-49 64 -35 -1 -3 89 : J_93
-2 -2 -40 -2 -40 -2 : J_945
-49 64 -35 16 -37 89 : J_889
tags:
-35 -> J_618
-49 -> J_458
-41 -> J_306
-40 -> J_963
-36 -> J_495
-50 -> J_598
key J_889 2:  : J_618
places J_945: -2 : 0 1 3 5
places J_889: -35 : 2

4 4 -58 -2 -20 -9 -16 12 = J_90
-9 -61 -56 14 61 8 -1 52 = J_676
-34 2 -60 16 -22 -26 -38 11 = J_761
-16 -102 -56 13 -20 -10 -2 82 = J_960
18 18 18 -24 -24 -7 -23 3 = J_393
46 12 -55 -37 33 17 44 46 = J_945
-102 -16 -20 13 -2 82 -10 -57 = J_498
tail: -20 -9 : -16 12
perm: -56 13 -20 -10 -2 82 -16 -102 : J_960
q: -102 -16 -19 12 -2 82 -10 -56 : J_498
places J_393: -24 : 3 4
tags:
-61 -> J_787
8 -> J_61
-17 -> J_919
-102 -> J_431
-16 -> J_995
4 -> J_625
-62 -> J_48
12 -> J_791
key J_676 1:  : J_787

19 14 -41 -12 -19 -4 -19 -7 6 11 -35 -6 -1 3 21 -10 -36 25 -30 -22 3 15
 -35 2 -> J_90
-105 -73 31 -20 -25 14 63 0 -47 -66 6 -83 -70 -10 -99 -30 -5 -9 -5 -3 -8
 -9 -8 -5 -> J_676
-105 -73 31 -20 -25 14 63 0 -47 -66 6 -83 -70 -10 -99 -30 24 -114 79 55
 -61 -100 0 -42 -> J_761
perm: -5 -8 -9 -8 -3 -5 -9 -5 -30 -99 -10 -70 -83 6 -66 -47 0 63 14 -25 -20 31
 -73 -105 : J_676
tail: -35 -6 : -1 3 21 -10 -36 25 -30 -22 3 15 -35 2

-28 27 30 113 22 -11 -84 82 -31 64 -116 -55 -38 71 -106 36 16 -27 67 -66 -> J_889
2 -40 75 65 29 92 1 125 -50 79 -43 34 -26 -33 -29 -21 48 -62 81 -57 -> J_498
-35 69 -5 -24 -26 -59 1 125 -50 79 -44 -8 39 33 42 27 -58 75 -9 83 -> J_35
-12 -27 -30 -26 -7 -7 -1 -27 -31 -17 -6 -8 -16 -25 -2 -16 -5 -64 -38 -43 -> J_90
-16 8 -83 -22 -8 -78 -39 -79 -18 -33 -46 -67 -23 24 -45 8 -19 -25 -73
 -36 -> J_761
114 -101 -84 -77 47 87 123 -3 -47 49 -6 30 -17 -28 17 -77 88 86 -95 66 -> J_93
-20 -7 97 28 9 9 13 99 17 36 52 66 19 -46 46 -13 7 -26 9 9 -> J_945
-46 76 29 -10 -38 -50 -29 -35 85 -57 74 4 48 20 49 43 -64 42 22 60 -> J_335
q: -29 27 30 113 22 -12 -84 83 -31 64 -116 -56 -38 71 -107 37 16 -26 67 -66 : J_889
tail: 1 125 -50 79 -43 : 34 -26 -33 -29 -21 48 -62 81 -57
tail: -13 7 -26 : 9 9
places J_945: 9 : 4 5 18 19

-7 -8 -9 -10 -9 -8 -9 -7 -6 -6 -3 -2 0 1 3 4 6 8 8 9 8 8 7 6 4 2 -2 -4
 -8 -11 -15 -19 -23 -27 -31 -34 -37 -39 -40 -42 -43 -43 = J_90
18 15 12 10 8 4 1 -3 -5 -8 -13 -16 -18 -21 -25 -28 -31 -32 -35 -35 -36
 -36 -35 -35 -33 -30 -27 -24 -20 -16 -12 -8 -3 1 6 9 13 16 20 22 24 25 = J_761
17 17 16 17 18 18 19 21 22 23 26 28 29 32 34 36 37 38 38 39 38 38 36 34
 31 27 23 17 13 7 1 -5 -12 -17 -24 -28 -34 -39 -43 -46 -49 -52 = J_960
26 29 34 38 43 47 52 56 60 65 69 73 77 81 84 88 90 91 93 94 94 94 93 92
 89 86 82 79 74 -33 -31 -29 -28 -26 -24 -22 -19 -17 -14 -12 -9 -7 = J_498
69 69 69 66 66 62 58 56 50 45 39 32 26 19 13 6 -1 -7 -13 -18 -22 -25 -28
 -30 -31 -29 -28 -26 -23 -19 -14 -9 -4 1 7 13 18 24 28 33 36 39 = J_676
-55 -61 -66 -70 -74 -76 -77 -77 -75 -72 -69 -64 -58 -51 -44 -36 -27 -19
 -10 -2 7 14 22 28 35 41 45 50 52 55 58 59 61 62 63 63 64 65 66 68 69 71 = J_35
26 29 34 38 43 47 52 56 60 65 69 73 77 81 84 88 90 91 93 94 94 94 93 92
 89 86 82 79 74 69 63 58 52 46 40 33 26 21 14 8 4 -2 = J_393
18 16 15 13 12 9 8 7 6 4 3 3 2 2 1 0 1 0 -2 -2 -3 -4 -6 -6 -8 -10 -12
 -14 -17 -18 -21 -22 -23 -25 -28 -28 -28 -29 -28 -28 -26 -24 = J_335
17 16 17 17 17 17 18 18 17 18 20 19 21 21 22 22 23 23 23 23 23 23 22 21
 20 19 17 16 15 12 11 9 7 5 4 2 0 0 -1 -2 -2 -3 = J_945
53 58 64 70 74 78 80 82 83 82 80 78 74 70 66 60 56 50 44 40 35 31 27 25
 23 21 20 21 22 23 24 27 29 -48 -51 -55 -57 -59 -61 -61 -61 -60 = J_456
53 58 64 70 74 78 80 82 83 82 80 78 74 70 66 60 56 50 44 40 35 31 27 25
 23 21 20 21 22 23 24 27 29 32 35 37 40 42 43 44 45 46 = J_93
tail: -1 -2 : -2 -3
places J_676: 69 : 0 1 2

16 16 -27 16 = J_93
-3 22 -49 -12 = J_889
-12 16 11 -8 = J_393
9 8 -27 -11 = J_335
9 8 -5 -11 = J_456
24 19 19 -13 = J_35
places J_35: -13 : 3
places J_93: 16 : 0 1 3
perm: -12 -3 22 -49 : J_889

-41 29 -11 -13 54 29 14 2 -16 39 53 24 -28 -2 4 -6 -1 19 -38 -43 3 -12
 48 -44 33 -11 5 55 -65 29 -8 -22 7 -9 59 4 -35 31 -25 -108 4 5 27 -26
 -12 13 7 -16 27 37 22 29 33 29 3 -1 49 27 7 -23 -54 -18 = J_35
-41 -2 -11 -13 54 29 14 2 -16 39 53 24 -28 -2 20 -6 -1 19 -38 -43 3 -12
 48 -44 33 -11 5 55 -65 29 -8 -22 7 -9 59 4 -35 31 -25 -108 4 5 27 -26
 -12 13 7 -16 27 37 22 21 33 29 3 -1 49 22 23 32 35 26 = J_335
20 27 27 2 -22 -28 -8 -73 -10 -45 -81 24 -27 -28 13 53 -14 10 33 38 45 3
 -4 -9 12 55 -19 -7 52 -5 -4 -12 16 43 -9 -36 40 -11 26 78 -8 -3 -55 60
 73 -14 18 10 6 -41 -30 19 -57 19 -13 -24 2 19 -29 3 5 32 = J_90
tail: -41 29 -11 : -13 54 29 14 2 -16 39 53 24 -28 -2 4 -6 -1 19 -38 -43 3 -12 48 -44 33
 -11 5 55 -65 29 -8 -22 7 -9 59 4 -35 31 -25 -108 4 5 27 -26 -12 13 7
 -16 27 37 22 29 33 29 3 -1 49 27 7 -23 -54 -18
tail: -16 27 37 22 21 : 33 29 3 -1 49 22 23 32 35 26
places J_35: 4 : 14 35 40
q: -41 29 -10 -12 55 28 12 2 -14 39 53 24 -28 -2 3 -6 0 19 -37 -42 3 -11 49
 -45 33 -9 5 56 -66 30 -9 -23 7 -8 60 4 -34 33 -26 -109 6 5 27 -25 -12
 12 7 -14 26 39 22 29 33 27 3 -3 49 27 8 -22 -53 -18 : J_35
tags:
21 -> J_771
-7 -> J_792
20 -> J_926
-8 -> J_307
14 -> J_717
2 -> J_657
3 -> J_747
key J_90 6:  : J_307

30 3 7 66 : J_498
-48 14 20 25 : J_335
31 13 11 -8 : J_456
-49 14 20 25 : J_761
30 3 6 -19 : J_960
-38 14 20 25 : J_35
-60 -60 -96 -60 : J_90
30 3 6 57 : J_945
30 3 6 66 : J_889
tags:
3 -> J_777
30 -> J_389
2 -> J_733
14 -> J_555
4 -> J_163
13 -> J_925
key J_945 1:  : J_777
q: -39 15 21 26 : J_35
tail: 13 11 : -8
places J_90: -60 : 0 1 3
tail: 31 13 : 11 -8
q: -60 -60 -96 -60 : J_90

77 104 57 -41 -66 -56 : J_393
-5 77 -4 -41 -66 -57 : J_960
77 -66 -42 -57 -5 -4 : J_498
-2 -59 -2 -2 4 2 : J_456
Table of tags by key:
58 -> J_610
-5 -> J_681
-2 -> J_654
-42 -> J_856
-4 -> J_566
-41 -> J_65
57 -> J_36
key J_393 2:  : J_36
tail: 104 57 -41 -66 : -56
places J_456: -2 : 0 2 3
perm: -66 -42 -57 -5 -4 77 : J_498
tail: -2 -2 4 : 2
tail: -2 4 : 2

0 -62 18 -9 : J_960
-69 -15 -33 86 : J_35
13 -14 -62 -5 : J_889
-17 -78 25 -22 : J_90
4 -2 -14 72 : J_335
29 92 -24 -7 : J_393
-75 58 25 46 : J_93
73 -10 -10 73 : J_456
51 70 -28 4 : J_761
13 -14 12 -12 : J_498
-114 -23 -47 97 : J_676
13 -14 21 -2 : J_945
Table of tags by key:
-11 -> J_668
-12 -> J_156
4 -> J_450
5 -> J_433
12 -> J_375
-14 -> J_964
key J_498 3:  : J_156
places J_456: 73 : 0 3
perm: -78 -22 -17 25 : J_90
q: -76 58 24 45 : J_93
tail: 51 70 : -28 4
q: 29 92 -24 -7 : J_393

31 -101 -119 -5 14 -18 -92 -89 35 77 9 -94 39 -23 -26 7 67 -32 -44 -39
 -6 -40 -13 -25 37 -30 -25 -82 26 -40 -30 -31 -5 -44 60 38 -16 49 -60
 -28 20 -62 23 -53 -19 -28 -8 44 71 105 -3 8 -6 5 14 24 = J_35
31 -101 -119 -5 14 -17 -92 -89 35 77 9 -94 39 -23 -26 7 67 -32 -44 -39
 -6 -40 -13 77 37 -30 -25 -82 8 -40 -30 -31 -5 -44 60 38 -16 49 -60 -28
 20 -62 23 -53 -4 -28 -8 44 6 105 -3 8 -25 5 -83 24 = J_393
13 -84 -87 -11 5 -10 -83 -85 33 73 -25 -94 75 -35 8 18 87 -19 -59 -43 29
 -15 -41 -7 37 -38 -39 -51 33 -15 -8 -18 -8 -30 51 50 -31 84 -30 -6 46
 -89 1 -89 22 -25 24 19 85 111 -7 22 6 -5 -13 36 = J_90
31 -101 -119 -5 14 -17 -92 -89 35 77 9 -94 39 -23 -26 7 67 -32 -44 -39
 -6 -40 -13 -25 37 -30 -25 -82 26 -40 -30 -31 -5 -44 60 38 -16 49 -60
 -28 20 -62 23 -53 -4 -28 -8 44 71 105 -3 8 -6 5 14 24 = J_761
Table of tags by key:
-40 -> J_567
-15 -> J_351
-11 -> J_210
87 -> J_971
key J_90 21:  : J_351
tail: -15 -41 -7 : 37 -38 -39 -51 33 -15 -8 -18 -8 -30 51 50 -31 84 -30 -6 46 -89 1 -89 22
 -25 24 19 85 111 -7 22 6 -5 -13 36
q: 31 -101 -119 -5 14 -17 -92 -89 35 77 9 -94 39 -23 -26 7 67 -32 -44 -39
 -6 -40 -13 77 37 -30 -25 -82 8 -40 -30 -31 -5 -44 60 38 -16 49 -60 -28
 20 -62 23 -53 -4 -28 -8 44 6 105 -3 8 -25 5 -83 24 : J_393
q: 32 -102 -120 -6 13 -19 -92 -90 35 77 10 -95 38 -23 -27 7 67 -31 -44 -39
 -5 -39 -14 -27 36 -29 -25 -82 28 -40 -29 -31 -5 -43 59 38 -14 50 -60
 -29 20 -61 23 -53 -20 -28 -10 44 70 105 -3 8 -5 5 14 25 : J_35

-10 34 16 0 = J_93
-4 -15 15 0 = J_945
-15 13 96 -75 = J_35
4 -56 -68 46 = J_676
14 -4 6 28 = J_761
q: -4 -16 15 -1 : J_945
q: -10 34 18 -1 : J_93
tail: 14 -4 : 6 28
tags:
-10 -> J_88
13 -> J_130
3 -> J_582
4 -> J_451
28 -> J_449
14 -> J_898
key J_761 0:  : J_898
q: 14 -2 5 27 : J_761

8 -5 23 -33 15 -62 -6 -22 29 -56 -25  J_393
-32 -8 -48 66 -32 111 -6 22 -42 124 56  J_35
11 -28 -32 37 -50 71 -30 15 -75 68 42  J_889
11 -28 -32 37 -50 71 13 -21 40 7 26  J_335
11 -28 -32 37 -50 71 -30 15 -75 76 42  J_498
11 -28 -32 37 -50 71 20 -24 111 -32 -17  J_90
q: 11 -28 -31 36 -49 70 15 -20 39 8 26 : J_335
perm: -30 42 -28 -50 37 -75 11 71 -32 68 15 : J_889
tags:
6 -> J_875
7 -> J_465
-50 -> J_473
-51 -> J_918
15 -> J_800
key J_335 4:  : J_473

